Small tables with named rows and columns. After each table, cells are looked up by row and column.

Ritot
|  | Piz | Bazamez | Beg | Kug | Fefi |
|---|---|---|---|---|---|
| Fenopu | 136 | 168 | 141 | 187 | 182 |
| Regeto | 171 | 187 | 180 | 159 | 206 |
| Kez | 83 | 50 | 181 | 49 | 41 |
| Nesesov | 161 | 176 | 198 | 176 | 190 |
| Rudet | 118 | 120 | 175 | 180 | 133 |
| Nilivo | 165 | 177 | 102 | 161 | 124 |
| Lomut | 153 | 167 | 181 | 218 | 186 |

Nesesov, Fefi => 190
Nesesov, Piz => 161
Rudet, Bazamez => 120
Rudet, Piz => 118
Fenopu, Piz => 136
Kez, Bazamez => 50
Regeto, Kug => 159
Nilivo, Beg => 102
Nilivo, Kug => 161
Kez, Piz => 83
Kez, Kug => 49
Lomut, Beg => 181

Table Pudire
	Bif	Fugoda
Liteg	119	135
Zuz	199	56
Falumes	212	185
Zedek	80	209
Peleta	19	44
Fovorob	117	193
Bibezu	113	140
Vem	31	186
Tof	227	193
Dalif	105	232
Lona	155	91
Mev	226	193

Fugoda of Dalif is 232
Fugoda of Zedek is 209
Bif of Bibezu is 113
Fugoda of Zuz is 56
Bif of Dalif is 105
Bif of Tof is 227
Bif of Zedek is 80
Fugoda of Tof is 193
Fugoda of Mev is 193
Bif of Falumes is 212
Fugoda of Fovorob is 193
Fugoda of Bibezu is 140

Guda =
	Rivig	Mobeteb	Lok	Tibub	Fupeg	Tol	Disov	Retip
Soni	76	88	93	166	211	110	102	161
Zolofam	92	94	90	139	182	116	115	145
Duz	106	111	54	99	105	124	102	70
Fir	48	115	68	218	213	159	85	155
Por	85	102	86	162	188	145	138	150
Reb	171	169	174	70	65	55	84	103

What is the Tibub of Zolofam in Guda?
139
What is the Mobeteb of Por in Guda?
102
What is the Fupeg of Zolofam in Guda?
182
What is the Disov of Zolofam in Guda?
115
What is the Rivig of Soni in Guda?
76
What is the Fupeg of Soni in Guda?
211
What is the Mobeteb of Reb in Guda?
169
Which row has the largest Disov? Por

Gupeda =
,Mus,Suv,Bos,Vof
Zisakav,46629,75398,55459,66600
Gomulo,42707,12102,31797,24963
Neme,42780,12824,30367,26289
Fug,44489,55714,58231,44252
Suz,43007,17968,29170,31726
Dirar,43598,46046,56454,37055

Bos of Neme is 30367
Vof of Gomulo is 24963
Vof of Suz is 31726
Mus of Dirar is 43598
Suv of Fug is 55714
Vof of Zisakav is 66600
Bos of Dirar is 56454
Suv of Gomulo is 12102
Mus of Zisakav is 46629
Vof of Fug is 44252
Bos of Fug is 58231
Mus of Fug is 44489

Rulisa:
            Fos     Pum   Gurom
Gov        9.52   29.71  -14.92
Taba      25.07   62.43  -37.85
Vit      -19.95  -16.72  -86.59
Dimamef   -0.84   33.60  -25.46
Sebi     -81.80   15.43    0.78
Ditez     16.55   39.64  -10.63
Kip       14.93   38.90  -11.03
Bobuzos   20.28  -19.81  -33.39
Zekivo   -34.47  -13.93  -18.56
Kapotem  -22.58   -7.00   11.37
Pugesi   -12.91  -46.56   20.40
Kelufi   -15.82  -54.23  -18.68
Fod      -47.15  -12.47   42.43
Kep       84.76  -27.33  -25.49

What is the Pum of Sebi in Rulisa? 15.43
What is the Pum of Kapotem in Rulisa? -7.00
What is the Fos of Kep in Rulisa? 84.76
What is the Pum of Dimamef in Rulisa? 33.60
What is the Gurom of Ditez in Rulisa? -10.63
What is the Pum of Vit in Rulisa? -16.72
What is the Pum of Fod in Rulisa? -12.47
What is the Pum of Pugesi in Rulisa? -46.56
What is the Gurom of Kelufi in Rulisa? -18.68
What is the Fos of Dimamef in Rulisa? -0.84
What is the Fos of Fod in Rulisa? -47.15
What is the Gurom of Sebi in Rulisa? 0.78
What is the Fos of Kapotem in Rulisa? -22.58

Vesobi
        Fubeti  Bor  Fikabeb  Givu
Betem      519  549      512   359
Zim        702  663      539   889
Buvuvi     474  422      486   530
Lod        170  542      537   225
Dun        317  601      560   490

Givu of Buvuvi = 530
Fikabeb of Zim = 539
Givu of Dun = 490
Fubeti of Betem = 519
Fubeti of Dun = 317
Bor of Zim = 663
Fikabeb of Dun = 560
Bor of Lod = 542
Fubeti of Lod = 170
Bor of Buvuvi = 422
Givu of Betem = 359

Ped =
|  | Tus | Migez | Zofade | Nof | Zezifo | Vekizis | Tok | Nitof |
|---|---|---|---|---|---|---|---|---|
| Rozo | 32.88 | -66.00 | 32.16 | -68.93 | -32.42 | -72.66 | 20.37 | -96.90 |
| Toz | -8.35 | 18.81 | 66.99 | 29.54 | -35.23 | -25.47 | 2.51 | 21.00 |
| Riludo | -3.32 | -43.68 | 46.47 | -50.62 | -16.44 | -21.70 | 98.80 | -91.99 |
| Zus | 44.41 | 48.09 | 10.62 | -45.27 | 51.99 | -41.93 | 28.52 | -28.69 |
| Rirer | 4.54 | 91.45 | 34.83 | -58.73 | -52.09 | 64.74 | 15.34 | 97.20 |
| Fale | -20.40 | 56.00 | 13.75 | 35.39 | 70.44 | 13.76 | 12.90 | -23.61 |

Rozo, Zezifo => -32.42
Rozo, Tok => 20.37
Toz, Tok => 2.51
Rozo, Nof => -68.93
Riludo, Nitof => -91.99
Rirer, Nof => -58.73
Rozo, Tus => 32.88
Riludo, Tok => 98.80
Toz, Zezifo => -35.23
Riludo, Zofade => 46.47
Rozo, Vekizis => -72.66
Riludo, Tus => -3.32
Zus, Zezifo => 51.99
Toz, Vekizis => -25.47
Rirer, Zofade => 34.83
Rirer, Tus => 4.54
Riludo, Zezifo => -16.44
Toz, Zofade => 66.99
Rirer, Migez => 91.45
Rirer, Vekizis => 64.74

